Here is a tiny trained network, its code and every weight. The questions are about switching its units off for an input and a class, where a switched-off unit gives its printed mean instead of its output.

import numpy as np


def w(rows, s, z=0):
    codes = np.array(rows[::2]) - 128.0
    scale = np.full(codes.shape[1], s)
    scale[-1] = z or s
    return codes * scale


def f(y):
    return np.maximum(y, 0)


def log_softmax(a):
    a = a - a.max(-1, keepdims=True)
    return a - np.log(np.exp(a).sum(-1, keepdims=True))


def net(x, mask):
    res = np.array(x, float).reshape(1, 7) / 4 @ E
    y = f(res @ A[0][:, :-1].T + A[0][:, -1])
    res = res + np.where(mask, y, B[0][:, -1]) @ B[0][:, :-1]
    return log_softmax(res[-1] @ U[:, :-1].T + U[:, -1])


A, B = {}, {}
E = w([
[16,94,139,146,132],'x0',
[165,51,164,202,194],'x1',
[123,200,116,211,135],'x2',
[129,130,128,128,128],'x3',
[127,162,254,116,129],'x4',
[127,127,130,129,129],'x5',
[112,163,120,84,229],'x6',
],0.0082)
A[0] = w([
[122,143,38,168,128,108],'N0',
[128,69,114,95,122,91],'N1',
[7,116,144,162,118,42],'N2',
[110,173,209,130,114,94],'N3',
[107,113,135,111,131,89],'N4',
[215,168,112,140,130,41],'N5',
[54,111,104,161,142,108],'N6',
[120,140,151,143,125,255],'N7',
[114,148,128,108,111,203],'N8',
[101,211,97,212,124,65],'N9',
[110,189,116,126,199,97],'N10',
[147,91,144,169,158,50],'N11',
[145,114,131,184,178,87],'N12',
[93,163,119,95,186,90],'N13',
[131,138,136,195,33,105],'N14',
[147,144,118,116,176,105],'N15',
[135,104,133,137,79,63],'N16',
[178,146,125,113,126,61],'N17',
[122,196,126,194,141,26],'N18',
[135,82,136,50,116,30],'N19',
[197,152,113,116,117,93],'N20',
[125,119,102,133,117,212],'N21',
[155,83,158,158,141,67],'N22',
[130,169,175,157,123,98],'N23',
[98,167,128,107,116,80],'N24',
[119,153,125,82,102,66],'N25',
[96,160,114,104,102,40],'N26',
[110,204,97,102,76,48],'N27',
],0.017,0.0077)
B[0] = w([
[149,113,45,37,144,215],'N0',
[120,120,164,74,162,179],'N1',
[125,243,125,154,100,228],'N2',
[135,127,16,42,138,216],'N3',
[136,151,154,137,135,147],'N4',
[147,221,124,163,91,197],'N5',
[178,178,117,144,90,211],'N6',
[253,80,163,148,124,254],'N7',
[186,94,150,183,159,209],'N8',
[114,133,225,90,194,223],'N9',
[84,67,151,144,54,205],'N10',
[87,132,89,163,174,189],'N11',
[118,102,105,178,172,206],'N12',
[88,84,129,125,45,196],'N13',
[44,65,149,130,47,238],'N14',
[97,108,131,129,82,174],'N15',
[56,108,136,119,97,158],'N16',
[115,183,115,126,103,161],'N17',
[95,146,211,100,186,182],'N18',
[97,165,209,90,178,179],'N19',
[152,197,142,147,97,193],'N20',
[204,90,122,124,120,206],'N21',
[96,133,99,171,171,198],'N22',
[162,131,85,74,136,185],'N23',
[126,116,114,166,157,169],'N24',
[101,124,111,151,169,170],'N25',
[109,143,93,167,161,161],'N26',
[107,122,79,196,183,211],'N27',
],0.032,0.0082)
U = w([
[145,130,123,255,179,99],'0',
[186,233,158,194,77,103],'1',
[141,151,228,124,172,157],'2',
[102,94,160,179,47,98],'3',
[206,123,156,189,122,247],'4',
[197,132,97,111,129,78],'5',
],0.0073,0.014)

Each question gives the input, the list of numbers given to net, and the class t.
The units are the neurons (one row each of A and B). Each row of codes is followed by its name. A weight is (code - 128) times the scale printed after its matrix; where a second scale follows, it is the last column's (A, B and U).
mask holds one flag per neuron, in row order. A switched-off neuron (its flag False) gives its mean, the last column of its row in B, instead of its output. The means were averaged over made-up inputs and are rounded, as every weight is.
A unit's drop is (log p(t) with every unit on - log p(t) with that unit switched off) / (log p(t) with every unit on - log p(t) with every unit switched off).
The circuit of an input: a set's keep is (log p(t) with only the set's units on - log p(t) with every unit switched off) / (log p(t) with every unit on - log p(t) with every unit switched off). Starting from the 12 units with the biggest drops (on a tie, the unit counted first), units are removed one at a time, each time the one whose removal leaves the highest keep (on an exact tie, the one counted first), for as long as the keep stays at least 0.8.
circuit, biggest first: the units of the circuit, biggest drop first
most important unit: the unit with the biggest drop
k most important neurons: the k neurons with the biggest drops, biggest first
drop when u is switched off: that unit's drop, to one decimal
input [4,-6,-5,0,7,3,8], class 3: most important unit	N13
input [5,4,-7,-2,4,-3,-6], class 2: circuit, biggest first	N19, N1
input [6,-1,0,3,1,-4,7], class 3: 2 most important neurons	N13, N10
input [-1,7,5,5,-1,-4,-4], class 0: 2 most important neurons	N12, N11
input [-1,7,-7,-4,2,5,1], class 0: 3 most important neurons	N22, N9, N11
input [8,-8,-3,3,-7,-4,-7], class 0: 4 most important neurons	N27, N26, N8, N25
input [6,-4,-4,-5,-1,0,3], class 1: 2 most important neurons	N2, N6
input [0,3,5,-8,-2,-4,4], class 2: 3 most important neurons	N9, N18, N14
input [8,-8,-2,6,-6,-5,4], class 0: 3 most important neurons	N27, N26, N24
input [6,8,0,8,5,-7,4], class 0: 2 most important neurons	N12, N11
input [-4,-5,0,0,-3,-5,-6], class 3: 2 most important neurons	N14, N16
input [1,-7,-7,1,-7,4,0], class 0: 3 most important neurons	N27, N9, N26
input [8,-8,7,-5,-3,7,-6], class 0: 4 most important neurons	N27, N26, N24, N8
input [2,0,1,7,7,5,8], class 3: circuit, biggest first	N10
input [-8,2,-7,-7,-4,2,-7], class 1: 2 most important neurons	N20, N5
input [7,0,-6,4,5,6,6], class 1: 3 most important neurons	N2, N14, N9
input [-4,-1,8,-4,6,-3,6], class 2: drop when N9 is switched off	1.2
input [-6,1,8,1,6,0,-5], class 2: drop when N18 is switched off	0.9
input [-5,-7,-6,-4,1,7,-3], class 0: drop when N25 is switched off	0.1
input [-3,-4,0,-2,-6,-4,3], class 5: circuit, biggest first	N0
